Below is a small trained network, with its code and all its weights. Each question gives an input and a target symbol and asks what happens when units are switched off, that is, made to give their printed mean instead of their output.

import numpy as np


def w(rows, s, z=0):
    codes = np.array(rows[::2]) - 128.0
    scale = np.full(codes.shape[1], s)
    scale[-1] = z or s
    return codes * scale


def norm(h):
    return h / np.sqrt((h * h).mean(-1, keepdims=True) + 1e-5)


def softmax(a):
    e = np.exp(a - a.max(-1, keepdims=True))
    return e / e.sum(-1, keepdims=True)


def log_softmax(a):
    a = a - a.max(-1, keepdims=True)
    return a - np.log(np.exp(a).sum(-1, keepdims=True))


def net(x, mask):
    ids = ['αγδζθξσφ'.index(c) for c in x.split()]
    T = len(ids)
    res = E[ids] + P[:T]
    u = 0
    for l in range(3):
        r = norm(res)
        for j in range(2):
            rows = slice(2 * j, 2 * j + 2)
            q, k, v = (r @ M[l][rows].T for M in (Q, K, V))
            z = softmax(np.where(np.tri(T) > 0, q @ k.T / 2**0.5, -1e9)) @ v
            o = O[l][rows]
            res = res + np.where(mask[u + j], z, o[:, -1]) @ o[:, :-1]
        u += 2
    return log_softmax(norm(res)[-1] @ U[:, :-1].T + U[:, -1])


Q, K, V, O = {}, {}, {}, {}
E = w([
[115,157,136,67,113,121,67,104,71],'α',
[105,201,53,117,169,97,87,36,68],'γ',
[6,225,98,119,199,110,126,122,168],'δ',
[177,152,85,95,86,104,92,10,164],'ζ',
[102,119,138,93,212,171,189,144,132],'θ',
[151,107,50,75,24,194,129,95,107],'ξ',
[94,86,131,165,104,119,73,143,83],'σ',
[69,178,72,67,140,44,186,102,99],'φ',
],0.014)
P = w([
[53,123,129,124,123,172,167,2,132],'0',
[83,42,159,120,131,166,152,76,132],'1',
[74,98,176,129,104,124,212,109,116],'2',
[94,115,166,143,106,126,210,119,114],'3',
[108,122,156,152,108,131,196,131,112],'4',
[126,126,146,157,119,135,175,149,121],'5',
[146,121,128,164,143,140,146,171,141],'6',
[146,133,123,159,133,134,137,160,125],'7',
[158,159,121,162,133,143,134,167,132],'8',
],0.0071)
Q[0] = w([
[106,116,134,91,123,128,102,104,88],'L0H1',
[113,158,51,177,43,90,58,141,101],'L0H1',
[56,150,113,98,112,121,121,115,2],'L0H2',
[136,214,168,150,199,94,80,60,217],'L0H2',
],0.007)
K[0] = w([
[170,151,166,88,92,145,113,135,143],'L0H1',
[86,78,121,218,122,101,122,119,116],'L0H1',
[15,122,162,253,73,100,79,151,35],'L0H2',
[84,128,147,90,144,102,123,78,159],'L0H2',
],0.0058)
V[0] = w([
[142,255,112,44,132,191,164,102,129],'L0H1',
[162,202,107,15,96,162,146,141,222],'L0H1',
[202,129,117,126,158,127,160,148,162],'L0H2',
[73,71,95,103,182,160,80,167,72],'L0H2',
],0.006)
O[0] = w([
[107,6,116,83,164,127,112,124,125,221],'L0H1',
[117,89,106,97,138,145,104,112,110,154],'L0H1',
[130,127,144,155,104,131,186,82,97,2],'L0H2',
[110,100,132,137,157,146,137,120,140,113],'L0H2',
],0.013,0.0038)
Q[1] = w([
[143,151,162,145,88,143,45,117,103],'L1H1',
[150,137,145,146,153,175,114,179,179],'L1H1',
[99,2,171,156,112,193,168,163,98],'L1H2',
[101,154,147,176,157,103,148,87,134],'L1H2',
],0.008)
K[1] = w([
[179,136,96,156,73,130,75,60,130],'L1H1',
[150,186,187,146,169,128,121,106,196],'L1H1',
[144,145,93,2,177,187,205,68,126],'L1H2',
[54,129,81,164,221,84,134,184,140],'L1H2',
],0.0071)
V[1] = w([
[17,104,147,156,128,189,172,102,214],'L1H1',
[147,141,215,113,107,111,40,92,131],'L1H1',
[25,171,93,254,167,140,114,240,132],'L1H2',
[87,125,85,188,27,39,34,99,219],'L1H2',
],0.0039)
O[1] = w([
[82,200,88,107,154,103,134,97,209,180],'L1H1',
[133,158,124,88,53,183,172,148,36,132],'L1H1',
[140,126,117,122,133,183,160,249,50,33],'L1H2',
[26,177,195,218,189,156,235,254,194,254],'L1H2',
],0.0059,0.0031)
Q[2] = w([
[148,96,170,89,101,69,100,51,155],'L2H1',
[67,168,33,110,158,201,94,144,169],'L2H1',
[94,198,144,145,186,98,108,145,186],'L2H2',
[164,165,94,25,152,2,147,125,121],'L2H2',
],0.0081)
K[2] = w([
[181,136,145,111,136,85,116,98,120],'L2H1',
[83,164,140,204,62,143,108,184,184],'L2H1',
[74,253,158,197,205,123,120,159,175],'L2H2',
[113,148,114,157,139,38,121,80,191],'L2H2',
],0.011)
V[2] = w([
[61,132,109,97,166,180,152,101,84],'L2H1',
[93,169,185,193,85,146,135,202,96],'L2H1',
[90,183,253,184,168,58,89,177,120],'L2H2',
[110,93,114,200,156,147,110,191,97],'L2H2',
],0.0058)
O[2] = w([
[207,112,210,241,78,115,74,148,38,180],'L2H1',
[95,25,122,117,226,45,64,60,103,14],'L2H1',
[150,69,117,87,107,189,69,87,231,4],'L2H2',
[1,130,90,62,73,94,192,39,97,50],'L2H2',
],0.0062,0.0036)
U = w([
[58,110,117,116,154,146,101,83,208,157],'α',
[138,118,63,85,145,2,186,144,136,97],'γ',
[185,185,121,216,202,73,96,151,38,238],'δ',
[214,186,153,100,91,124,108,94,193,174],'ζ',
[116,106,80,109,47,194,177,170,78,5],'θ',
[167,141,205,25,121,135,49,190,87,35],'ξ',
[128,109,193,212,96,80,124,206,136,83],'σ',
[195,86,189,121,201,186,198,132,124,190],'φ',
],0.0096,0.002)

Each question gives the input, a string of symbols that net reads in full, and the target symbol t.
The units are the heads (2 rows each of Q, K, V and O). Each row of codes is followed by its name. A weight is (code - 128) times the scale printed after its matrix; where a second scale follows, it is the last column's (O and U).
mask holds one flag per head, layer by layer. A switched-off head (its flag False) gives its mean, the last column of its rows in O, instead of its output. The means were averaged over made-up inputs and are rounded, as every weight is.
A unit's drop is (log p(t) with every unit on - log p(t) with that unit switched off) / (log p(t) with every unit on - log p(t) with every unit switched off).
The circuit of an input: a set's keep is (log p(t) with only the set's units on - log p(t) with every unit switched off) / (log p(t) with every unit on - log p(t) with every unit switched off). Starting from all 6 units, units are removed one at a time, each time the one whose removal leaves the highest keep (on an exact tie, the one counted first), for as long as the keep stays at least 0.8.
circuit, biggest first: the units of the circuit, biggest drop first
most important unit: the unit with the biggest drop
heads that matter: for each layer, one digit per head in row order, 1 if its drop is at least 0.15 and else 0, layers parted by /
drop of u: that unit's drop, to one decimal
input ξ ζ θ σ ζ ξ, target γ: circuit, biggest first -> [L0H1 L2H1]
input ζ ζ ζ σ, target α: circuit, biggest first -> [L2H2 L0H2]
input ζ σ δ θ α, target α: circuit, biggest first -> [L0H2 L2H2]
input ζ ζ σ δ φ ζ θ ζ γ, target α: circuit, biggest first -> [L2H2]
input ζ ζ α σ ζ ζ, target δ: heads that matter -> 11 / 11 / 10
input ζ ζ δ ξ ξ ζ θ σ ξ, target δ: heads that matter -> 10 / 00 / 01
input δ ζ θ σ α ξ, target α: heads that matter -> 11 / 00 / 10
input α α ζ σ φ, target α: heads that matter -> 11 / 00 / 01
input σ φ ξ ξ ζ, target α: circuit, biggest first -> [L0H1 L2H2 L1H2 L2H1]
input σ φ ξ φ ξ ξ γ ζ, target α: circuit, biggest first -> [L2H2 L0H1 L1H2 L2H1]
input ξ σ ζ ζ ζ φ, target α: circuit, biggest first -> [L0H2 L2H2 L0H1]
input θ φ ζ φ σ ζ γ ζ α, target α: heads that matter -> 11 / 00 / 11
input δ σ ξ ξ θ, target α: circuit, biggest first -> [L1H1 L2H2]
input ξ σ ζ ζ, target γ: most important unit -> L1H2
input ζ ζ ζ ζ ξ σ, target α: circuit, biggest first -> [L2H2 L0H2 L0H1]
input σ ζ φ δ ξ, target α: heads that matter -> 11 / 01 / 10
input σ ζ δ ξ ξ, target γ: heads that matter -> 11 / 00 / 11
input ζ ζ φ ζ ξ ζ σ ξ ξ, target δ: drop of L0H1 -> 0.4
input θ σ γ, target α: drop of L0H1 -> 0.8
input ζ ζ γ ξ ζ σ ζ, target δ: most important unit -> L0H2
input ζ ζ ζ σ θ, target α: drop of L0H1 -> 0.3
